Below is a small trained network, with its code and all its weights. Each question gives an input and a class and asks what happens when units are switched off, that is, made to give their printed mean instead of their output.

import numpy as np


def w(rows, s, z=0):
    codes = np.array(rows[::2]) - 128.0
    scale = np.full(codes.shape[1], s)
    scale[-1] = z or s
    return codes * scale


def norm(h):
    return h / np.sqrt((h * h).mean(-1, keepdims=True) + 1e-5)


def f(y):
    return y / 2 * (1 + np.tanh(0.7978845608 * (y + 0.044715 * y**3)))


def log_softmax(a):
    a = a - a.max(-1, keepdims=True)
    return a - np.log(np.exp(a).sum(-1, keepdims=True))


def net(x, mask):
    res = np.array(x, float).reshape(1, 7) / 4 @ E
    u = 0
    for l in range(3):
        y = f(norm(res) @ A[l][:, :-1].T + A[l][:, -1])
        res = res + np.where(mask[u : u + 7], y, B[l][:, -1]) @ B[l][:, :-1]
        u += 7
    return log_softmax(norm(res)[-1] @ U[:, :-1].T + U[:, -1])


A, B = {}, {}
E = w([
[201,63,122,254,196],'x0',
[55,188,225,166,216],'x1',
[185,123,54,188,79],'x2',
[182,43,38,96,123],'x3',
[230,152,140,51,164],'x4',
[75,165,78,118,165],'x5',
[152,197,176,206,93],'x6',
],0.0053)
A[0] = w([
[81,163,109,117,57,99],'0.n1',
[97,200,150,121,151,41],'0.n2',
[141,137,128,164,102,82],'0.n3',
[254,145,141,117,234,16],'0.n4',
[171,163,198,46,20,48],'0.n5',
[128,190,130,211,33,190],'0.n6',
[166,33,40,79,89,2],'0.n7',
],0.008,0.0015)
B[0] = w([
[190,92,199,224,230,167],'0.n1',
[126,58,116,169,116,171],'0.n2',
[108,143,103,117,122,135],'0.n3',
[188,175,112,60,226,217],'0.n4',
[152,142,237,96,38,197],'0.n5',
[114,236,17,124,90,232],'0.n6',
[179,2,82,122,85,254],'0.n7',
],0.0088,0.0036)
A[1] = w([
[128,127,85,109,164,63],'1.n1',
[21,101,136,99,175,251],'1.n2',
[145,141,169,106,70,153],'1.n3',
[2,74,120,125,176,103],'1.n4',
[155,107,125,52,147,115],'1.n5',
[147,1,60,82,101,131],'1.n6',
[116,113,165,112,70,161],'1.n7',
],0.011,0.0011)
B[1] = w([
[167,100,219,149,154,142],'1.n1',
[213,125,189,213,52,181],'1.n2',
[63,90,185,63,153,153],'1.n3',
[227,211,230,202,43,184],'1.n4',
[112,100,98,210,191,177],'1.n5',
[172,12,9,144,75,254],'1.n6',
[137,174,149,70,121,148],'1.n7',
],0.012,0.0072)
A[2] = w([
[92,142,61,60,121,51],'2.n1',
[137,18,62,133,86,3],'2.n2',
[71,115,118,137,157,138],'2.n3',
[160,141,98,170,198,173],'2.n4',
[193,97,168,130,245,241],'2.n5',
[51,140,185,26,90,207],'2.n6',
[31,231,14,207,94,182],'2.n7',
],0.011,0.0013)
B[2] = w([
[149,136,139,186,148,140],'2.n1',
[173,56,70,145,114,254],'2.n2',
[175,97,184,129,158,120],'2.n3',
[106,149,126,99,150,182],'2.n4',
[105,202,48,136,125,200],'2.n5',
[133,117,120,7,90,177],'2.n6',
[55,30,197,143,216,230],'2.n7',
],0.019,0.0071)
U = w([
[139,164,157,9,82,120],'0',
[161,201,217,188,75,66],'1',
[140,245,48,117,184,14],'2',
[197,52,29,132,107,251],'3',
[77,100,187,165,189,63],'4',
],0.012,0.0013)

Each question gives the input, the list of numbers given to net, and the class t.
The units are the neurons (one row each of A and B). Each row of codes is followed by its name. A weight is (code - 128) times the scale printed after its matrix; where a second scale follows, it is the last column's (A, B and U).
mask holds one flag per neuron, layer by layer. A switched-off neuron (its flag False) gives its mean, the last column of its row in B, instead of its output. The means were averaged over made-up inputs and are rounded, as every weight is.
A unit's drop is (log p(t) with every unit on - log p(t) with that unit switched off) / (log p(t) with every unit on - log p(t) with every unit switched off).
The circuit of an input: a set's keep is (log p(t) with only the set's units on - log p(t) with every unit switched off) / (log p(t) with every unit on - log p(t) with every unit switched off). Starting from the 12 units with the biggest drops (on a tie, the unit counted first), units are removed one at a time, each time the one whose removal leaves the highest keep (on an exact tie, the one counted first), for as long as the keep stays at least 0.8.
circuit, biggest first: the units of the circuit, biggest drop first
most important unit: the unit with the biggest drop
top k neurons: the k neurons with the biggest drops, biggest first
k most important neurons of layer l: the k neurons of layer l with the biggest drops, biggest first
drop of u: that unit's drop, to one decimal
input [-4,3,8,-8,-1,-6,3], class 4: circuit, biggest first	0.n6; 2.n7
input [-8,-3,7,0,6,-8,0], class 0: circuit, biggest first	0.n5; 1.n3
input [-8,3,7,5,-3,-6,8], class 0: circuit, biggest first	1.n3; 2.n6; 1.n6
input [2,3,-4,3,5,-7,5], class 2: most important unit	0.n4
input [-2,-3,-6,-8,-2,7,5], class 4: top 4 neurons	0.n6; 0.n7; 1.n1; 2.n7
input [-5,4,-7,-1,5,6,5], class 0: top 3 neurons	0.n5; 2.n6; 1.n3
input [0,6,2,-7,-5,2,0], class 1: top 2 neurons	1.n4; 1.n2
input [2,8,0,-1,4,7,6], class 2: top 3 neurons	2.n5; 0.n4; 1.n6
input [2,8,5,-5,5,7,-4], class 2: top 3 neurons	0.n4; 2.n5; 2.n7
input [1,3,6,-5,-2,6,-4], class 1: top 2 neurons	1.n4; 1.n2
input [8,4,-1,0,-6,-3,1], class 4: 2 most important neurons of layer 1	1.n6; 1.n1
input [-4,8,5,-3,-2,1,1], class 4: 2 most important neurons of layer 0	0.n6; 0.n7
input [4,0,0,-2,0,6,-3], class 1: 2 most important neurons of layer 0	0.n7; 0.n6
input [-6,-2,3,4,3,1,7], class 0: most important unit	0.n5
input [-3,0,3,-5,-8,-4,6], class 4: drop of 2.n7	0.3
input [-1,3,-3,-7,-1,-7,3], class 0: drop of 2.n6	0.1
input [1,-4,4,-8,-5,6,0], class 4: drop of 2.n7	0.2
